Below are the code and all the weights of a small trained network. Each question names an input and a target symbol and asks about switching units off, where a switched-off unit gives its printed mean instead of its output.

import numpy as np


def w(rows, s, z=0):
    codes = np.array(rows[::2]) - 128.0
    scale = np.full(codes.shape[1], s)
    scale[-1] = z or s
    return codes * scale


def norm(h):
    return h / np.sqrt((h * h).mean(-1, keepdims=True) + 1e-5)


def f(y):
    return np.maximum(y, 0)


def softmax(a):
    e = np.exp(a - a.max(-1, keepdims=True))
    return e / e.sum(-1, keepdims=True)


def log_softmax(a):
    a = a - a.max(-1, keepdims=True)
    return a - np.log(np.exp(a).sum(-1, keepdims=True))


def net(x, mask):
    ids = ['βδζθλπτφψ'.index(c) for c in x.split()]
    T = len(ids)
    res = E[ids] + P[:T]
    u = 0
    for l in range(3):
        q, k, v = (norm(res) @ M[l].T for M in (Q, K, V))
        z = softmax(np.where(np.tri(T) > 0, q @ k.T / 3**0.5, -1e9)) @ v
        res = res + np.where(mask[u], z, O[l][:, -1]) @ O[l][:, :-1]
        u += 1
        y = f(norm(res) @ A[l][:, :-1].T + A[l][:, -1])
        res = res + np.where(mask[u : u + 4], y, B[l][:, -1]) @ B[l][:, :-1]
        u += 4
    return log_softmax(norm(res)[-1] @ U[:, :-1].T + U[:, -1])


Q, K, V, O, A, B = {}, {}, {}, {}, {}, {}
E = w([
[186,141,149,63,137,180,167,104,111,184,108,88],'β',
[112,55,146,192,70,175,148,89,190,185,119,154],'δ',
[157,163,184,117,32,132,137,146,176,88,182,87],'ζ',
[126,111,174,118,59,171,69,96,104,80,79,200],'θ',
[151,104,130,15,61,107,133,121,195,145,124,168],'λ',
[174,81,166,48,138,186,1,234,85,175,99,63],'π',
[95,164,153,176,115,97,178,120,98,165,117,104],'τ',
[115,29,83,138,190,117,45,136,167,100,222,176],'φ',
[37,97,169,98,69,169,211,152,162,77,84,118],'ψ',
],0.007)
P = w([
[163,88,146,124,123,78,195,156,121,77,78,17],'0',
[139,253,77,89,132,159,112,119,131,137,129,100],'1',
[179,124,221,166,43,135,91,105,86,130,132,113],'2',
[115,197,73,73,152,131,116,92,125,143,148,135],'3',
[149,107,231,143,64,135,115,95,83,145,148,119],'4',
[97,197,77,80,166,118,123,95,114,147,151,152],'5',
],0.0062)
Q[0] = w([
[103,157,126,66,100,163,144,28,176,138,219,167],'0.h0',
[178,45,225,76,2,118,190,99,83,158,125,124],'0.h0',
[105,86,115,50,147,212,154,111,176,99,189,191],'0.h0',
],0.0038)
K[0] = w([
[111,88,91,199,230,45,79,146,98,133,195,160],'0.h0',
[142,68,232,97,124,68,186,163,115,145,130,12],'0.h0',
[148,3,58,145,185,119,87,213,109,42,139,123],'0.h0',
],0.004)
V[0] = w([
[89,127,220,105,120,99,139,86,87,186,172,128],'0.h0',
[152,116,101,87,107,38,254,94,30,95,185,121],'0.h0',
[140,171,82,175,77,77,140,94,133,110,7,83],'0.h0',
],0.0035)
O[0] = w([
[109,130,14,107,80,103,2,144,145,158,131,120,178],'0.h0',
[151,141,148,177,214,84,10,171,150,100,117,162,252],'0.h0',
[107,162,181,153,182,13,152,51,121,214,175,171,240],'0.h0',
],0.0058,0.0014)
A[0] = w([
[186,135,117,129,145,129,123,94,143,207,144,136,255],'0.n0',
[177,149,29,94,125,253,103,151,186,127,124,136,191],'0.n1',
[199,189,102,117,86,156,123,68,118,64,117,180,30],'0.n2',
[59,215,114,168,147,144,85,151,54,222,143,190,245],'0.n3',
],0.0042,0.00052)
B[0] = w([
[185,119,133,166,112,182,155,133,186,3,88,193,207],'0.n0',
[64,214,132,131,104,202,144,150,237,48,150,104,252],'0.n1',
[132,97,48,93,140,155,227,169,107,70,56,34,203],'0.n2',
[119,96,128,46,133,162,156,23,189,126,197,82,252],'0.n3',
],0.0056,0.0027)
Q[1] = w([
[159,128,126,68,106,222,152,83,81,170,128,81],'1.h0',
[139,125,200,93,3,120,79,161,162,103,39,116],'1.h0',
[210,3,253,246,42,115,70,133,40,173,172,174],'1.h0',
],0.0042)
K[1] = w([
[146,79,81,89,194,152,96,125,117,162,88,120],'1.h0',
[127,105,165,183,194,94,155,160,2,160,80,84],'1.h0',
[156,68,118,201,164,73,201,81,139,40,102,150],'1.h0',
],0.0062)
V[1] = w([
[125,173,178,81,45,87,144,83,65,58,55,162],'1.h0',
[181,251,195,198,204,68,138,92,173,69,108,161],'1.h0',
[144,148,90,231,120,112,253,119,158,122,76,124],'1.h0',
],0.0035)
O[1] = w([
[111,194,27,246,164,119,88,142,25,158,157,2,228],'1.h0',
[84,188,76,67,143,147,133,96,36,113,163,172,250],'1.h0',
[155,73,89,120,94,234,210,109,115,124,231,238,163],'1.h0',
],0.0048,0.0027)
A[1] = w([
[140,120,157,156,255,31,192,127,102,178,70,145,53],'1.n0',
[94,70,51,224,125,146,165,77,227,142,53,239,61],'1.n1',
[151,145,20,46,108,112,56,218,125,144,116,108,105],'1.n2',
[138,140,225,184,122,137,168,68,99,195,102,43,254],'1.n3',
],0.0028,0.00087)
B[1] = w([
[43,134,115,203,91,189,108,169,114,192,98,174,148],'1.n0',
[116,207,95,2,100,97,228,137,65,145,48,72,155],'1.n1',
[131,180,68,135,76,186,163,107,156,87,111,183,189],'1.n2',
[183,72,102,80,125,145,44,144,154,77,120,153,250],'1.n3',
],0.0061,0.0023)
Q[2] = w([
[88,246,24,102,254,98,234,145,189,147,109,86],'2.h0',
[112,53,149,154,150,143,13,201,139,90,166,142],'2.h0',
[84,212,106,127,158,166,223,230,141,40,93,119],'2.h0',
],0.0055)
K[2] = w([
[71,170,69,110,45,200,25,2,245,150,169,77],'2.h0',
[111,152,153,138,129,164,187,254,107,87,56,153],'2.h0',
[91,62,67,78,89,203,28,128,160,114,210,114],'2.h0',
],0.0049)
V[2] = w([
[19,86,124,216,121,111,149,144,125,60,179,132],'2.h0',
[65,91,79,169,174,231,166,252,80,129,44,180],'2.h0',
[81,223,70,173,27,106,199,170,94,245,64,124],'2.h0',
],0.0044)
O[2] = w([
[128,177,155,134,167,240,176,143,159,105,157,102,222],'2.h0',
[162,146,80,137,137,100,189,255,190,109,71,152,3],'2.h0',
[118,134,146,52,73,188,72,169,131,137,81,126,22],'2.h0',
],0.0095,0.0021)
A[2] = w([
[108,188,40,74,104,232,136,91,93,107,177,152,2],'2.n0',
[166,119,104,85,96,94,101,117,157,121,95,18,106],'2.n1',
[110,185,198,2,210,166,96,143,131,135,141,172,40],'2.n2',
[95,164,99,112,147,100,175,69,199,91,93,52,101],'2.n3',
],0.0053,0.0035)
B[2] = w([
[166,83,91,213,135,41,163,200,124,188,143,107,255],'2.n0',
[126,101,192,152,145,119,117,117,129,135,3,72,182],'2.n1',
[46,97,220,164,198,78,116,154,86,160,99,180,172],'2.n2',
[169,125,238,104,117,195,98,177,160,91,128,213,224],'2.n3',
],0.0064,0.0052)
U = w([
[113,140,60,105,136,15,108,149,138,100,89,215,163],'β',
[183,59,181,175,214,78,188,96,163,114,140,174,11],'δ',
[69,136,127,87,145,154,111,36,98,103,190,116,252],'ζ',
[127,2,115,173,141,97,126,117,133,117,44,73,103],'θ',
[56,116,206,154,186,120,102,191,107,191,144,206,22],'λ',
[128,172,86,214,102,122,110,158,86,189,123,56,56],'π',
[86,175,189,42,114,158,42,118,157,87,30,138,105],'τ',
[123,39,131,58,49,155,176,125,131,177,144,167,88],'φ',
[101,181,103,96,161,229,162,164,172,84,153,121,200],'ψ',
],0.0066,0.003)

Each question gives the input, a string of symbols that net reads in full, and the target symbol t.
The units are the heads (3 rows each of Q, K, V and O) and the neurons (one row each of A and B). Each row of codes is followed by its name. A weight is (code - 128) times the scale printed after its matrix; where a second scale follows, it is the last column's (O, A, B and U).
mask holds one flag per unit, layer by layer, with each layer's heads first. A switched-off unit (its flag False) gives its mean, the last column of its rows in O or B, instead of its output. The means were averaged over made-up inputs and are rounded, as every weight is.
A unit's drop is (log p(t) with every unit on - log p(t) with that unit switched off) / (log p(t) with every unit on - log p(t) with every unit switched off).
The circuit of an input: a set's keep is (log p(t) with only the set's units on - log p(t) with every unit switched off) / (log p(t) with every unit on - log p(t) with every unit switched off). Starting from the 12 units with the biggest drops (on a tie, the unit counted first), units are removed one at a time, each time the one whose removal leaves the highest keep (on an exact tie, the one counted first), for as long as the keep stays at least 0.8.
units of the circuit, in order: the units of the circuit, biggest drop first
unit that matters most: the unit with the biggest drop
top k neurons: the k neurons with the biggest drops, biggest first
top k neurons in layer l: the k neurons of layer l with the biggest drops, biggest first
input δ φ ψ ψ τ, target φ: top 3 neurons -> (1.n1; 0.n1; 0.n3)
input δ ψ β, target φ: units of the circuit, in order -> (1.h0; 1.n1; 2.h0)
input φ λ τ ψ ζ, target δ: units of the circuit, in order -> (2.h0; 1.h0; 0.h0)
input ψ ψ ψ β β β, target δ: unit that matters most -> 0.n0
input π ψ ψ ψ ζ λ, target τ: units of the circuit, in order -> (1.h0; 2.n1)
input λ ψ ψ, target τ: top 3 neurons -> (1.n0; 0.n3; 0.n1)
input τ ψ π, target λ: units of the circuit, in order -> (0.h0; 2.n2; 1.h0)
input β β τ ψ λ ψ, target ζ: top 2 neurons -> (0.n3; 1.n3)
input δ λ ζ π φ, target φ: units of the circuit, in order -> (1.h0; 1.n1; 2.h0; 0.h0)
input ψ β ζ ψ, target λ: top 3 neurons -> (0.n0; 0.n3; 0.n2)
input δ β ψ ζ ζ λ, target β: top 3 neurons in layer 0 -> (0.n0; 0.n2; 0.n3)
input λ ζ δ π θ, target τ: top 2 neurons -> (1.n0; 0.n3)
input β ψ λ β, target δ: top 4 neurons -> (2.n0; 0.n0; 0.n3; 2.n3)
input δ φ β λ δ, target φ: unit that matters most -> 1.h0
input π τ ζ ζ τ, target θ: top 2 neurons -> (0.n3; 1.n3)
input ψ ψ ψ ψ λ, target ψ: units of the circuit, in order -> (2.h0; 1.h0)
input π τ ψ λ θ φ, target ψ: units of the circuit, in order -> (0.h0; 0.n1)
input β ζ φ, target β: top 2 neurons -> (1.n0; 0.n3)
input ψ ψ ζ ψ φ, target ψ: units of the circuit, in order -> (2.h0; 0.h0)
input δ π ψ, target φ: unit that matters most -> 1.h0
input β φ ψ λ λ, target β: top 2 neurons -> (1.n0; 0.n3)
input ζ β φ ζ λ λ, target ψ: units of the circuit, in order -> (0.h0; 0.n1)
input τ ζ τ, target λ: top 3 neurons -> (1.n0; 2.n2; 0.n1)
input λ π ζ δ τ, target τ: top 2 neurons in layer 1 -> (1.n0; 1.n3)
input π ζ ζ, target θ: top 2 neurons in layer 2 -> (2.n1; 2.n3)
